Here is a tiny trained network, its code and every weight. The questions are about switching its units off for an input and a class, where a switched-off unit gives its printed mean instead of its output.

import numpy as np


def w(rows, s, z=0):
    codes = np.array(rows[::2]) - 128.0
    scale = np.full(codes.shape[1], s)
    scale[-1] = z or s
    return codes * scale


def f(y):
    return np.maximum(y, 0)


def log_softmax(a):
    a = a - a.max(-1, keepdims=True)
    return a - np.log(np.exp(a).sum(-1, keepdims=True))


def net(x, mask):
    res = np.array(x, float).reshape(1, 6) / 4 @ E
    y = f(res @ A[0][:, :-1].T + A[0][:, -1])
    res = res + np.where(mask, y, B[0][:, -1]) @ B[0][:, :-1]
    return log_softmax(res[-1] @ U[:, :-1].T + U[:, -1])


A, B = {}, {}
E = w([
[88,125,187,166,78,100,169],'x0',
[45,151,145,4,162,114,134],'x1',
[129,128,130,129,128,128,128],'x2',
[102,73,135,108,99,164,66],'x3',
[159,149,101,84,49,191,160],'x4',
[101,151,188,164,163,231,89],'x5',
],0.013)
A[0] = w([
[101,27,126,112,89,157,55,188],'n0',
[202,57,88,161,144,134,169,83],'n1',
[134,51,131,157,201,94,100,11],'n2',
[168,222,180,136,171,153,160,137],'n3',
[205,96,139,219,97,169,138,56],'n4',
[159,215,92,149,204,101,245,64],'n5',
[80,74,204,170,65,110,226,158],'n6',
[181,165,37,97,189,149,64,132],'n7',
[132,70,28,87,107,46,200,161],'n8',
[101,149,138,118,77,189,178,190],'n9',
[163,139,103,84,56,190,154,2],'n10',
[68,120,109,219,155,242,117,215],'n11',
[68,85,158,173,210,71,104,132],'n12',
[177,123,52,120,171,151,94,98],'n13',
[73,195,139,10,132,114,141,84],'n14',
[106,211,178,103,165,183,124,189],'n15',
],0.011,0.0029)
B[0] = w([
[86,50,118,70,85,197,239,197],'n0',
[139,110,135,114,199,71,195,194],'n1',
[137,172,103,2,73,104,119,178],'n2',
[127,36,78,133,94,211,141,197],'n3',
[123,139,203,79,178,40,193,224],'n4',
[107,101,138,101,29,211,189,224],'n5',
[100,133,169,218,116,99,59,223],'n6',
[105,88,231,205,66,85,60,206],'n7',
[140,41,60,172,190,120,51,252],'n8',
[185,152,101,167,118,98,62,193],'n9',
[178,227,98,37,101,90,90,195],'n10',
[189,100,95,179,155,131,125,229],'n11',
[173,166,35,61,69,24,95,215],'n12',
[55,194,177,202,109,92,99,184],'n13',
[126,127,173,120,175,39,192,235],'n14',
[157,92,105,151,166,104,115,212],'n15',
],0.0091,0.014)
U = w([
[255,230,73,84,73,67,100,116],'0',
[154,146,174,117,252,53,217,61],'1',
[198,58,55,172,205,121,101,132],'2',
[132,37,114,112,5,152,219,102],'3',
[73,170,198,205,84,75,48,118],'4',
[180,110,116,140,135,89,139,254],'5',
[112,176,40,147,154,145,110,117],'6',
],0.0088,0.0068)

Each question gives the input, the list of numbers given to net, and the class t.
The units are the neurons (one row each of A and B). Each row of codes is followed by its name. A weight is (code - 128) times the scale printed after its matrix; where a second scale follows, it is the last column's (A, B and U).
mask holds one flag per neuron, in row order. A switched-off neuron (its flag False) gives its mean, the last column of its row in B, instead of its output. The means were averaged over made-up inputs and are rounded, as every weight is.
A unit's drop is (log p(t) with every unit on - log p(t) with that unit switched off) / (log p(t) with every unit on - log p(t) with every unit switched off).
The circuit of an input: a set's keep is (log p(t) with only the set's units on - log p(t) with every unit switched off) / (log p(t) with every unit on - log p(t) with every unit switched off). Starting from the 12 units with the biggest drops (on a tie, the unit counted first), units are removed one at a time, each time the one whose removal leaves the highest keep (on an exact tie, the one counted first), for as long as the keep stays at least 0.8.
circuit, biggest first: the units of the circuit, biggest drop first
most important unit: the unit with the biggest drop
top k neurons: the k neurons with the biggest drops, biggest first
drop when u is switched off: that unit's drop, to one decimal
input [5,-6,-2,-6,-2,-8], class 2: circuit, biggest first	[n8]
input [-7,-7,-1,-8,-8,4], class 0: top 2 neurons	[n12; n2]
input [1,0,4,1,4,3], class 0: top 4 neurons	[n8; n10; n9; n5]
input [-7,-1,-2,8,-3,-2], class 3: top 2 neurons	[n0; n6]
input [-1,1,-6,-8,-7,-3], class 3: top 2 neurons	[n5; n10]
input [1,-8,-5,7,2,-3], class 1: top 3 neurons	[n4; n1; n5]
input [0,5,3,-7,-1,-7], class 2: top 4 neurons	[n8; n0; n4; n2]
input [8,-2,-1,-2,5,4], class 4: top 2 neurons	[n6; n12]
input [1,-4,1,6,1,5], class 3: top 3 neurons	[n0; n8; n14]
input [-8,-3,-3,8,-4,-2], class 3: top 2 neurons	[n0; n6]
input [-4,-7,4,-3,3,-6], class 1: top 2 neurons	[n4; n1]
input [-8,-7,2,5,-4,-3], class 4: top 2 neurons	[n7; n13]
input [8,0,1,8,-4,5], class 3: top 2 neurons	[n0; n8]
input [-8,3,-5,-7,6,-6], class 4: most important unit	n7
input [-3,6,4,-6,2,8], class 2: circuit, biggest first	[n3; n15]
input [7,7,-1,5,6,-2], class 1: drop when n2 is switched off	0.1
input [6,6,-4,-8,0,-8], class 2: drop when n8 is switched off	2.1
input [-8,4,-4,1,1,2], class 4: drop when n7 is switched off	0.5
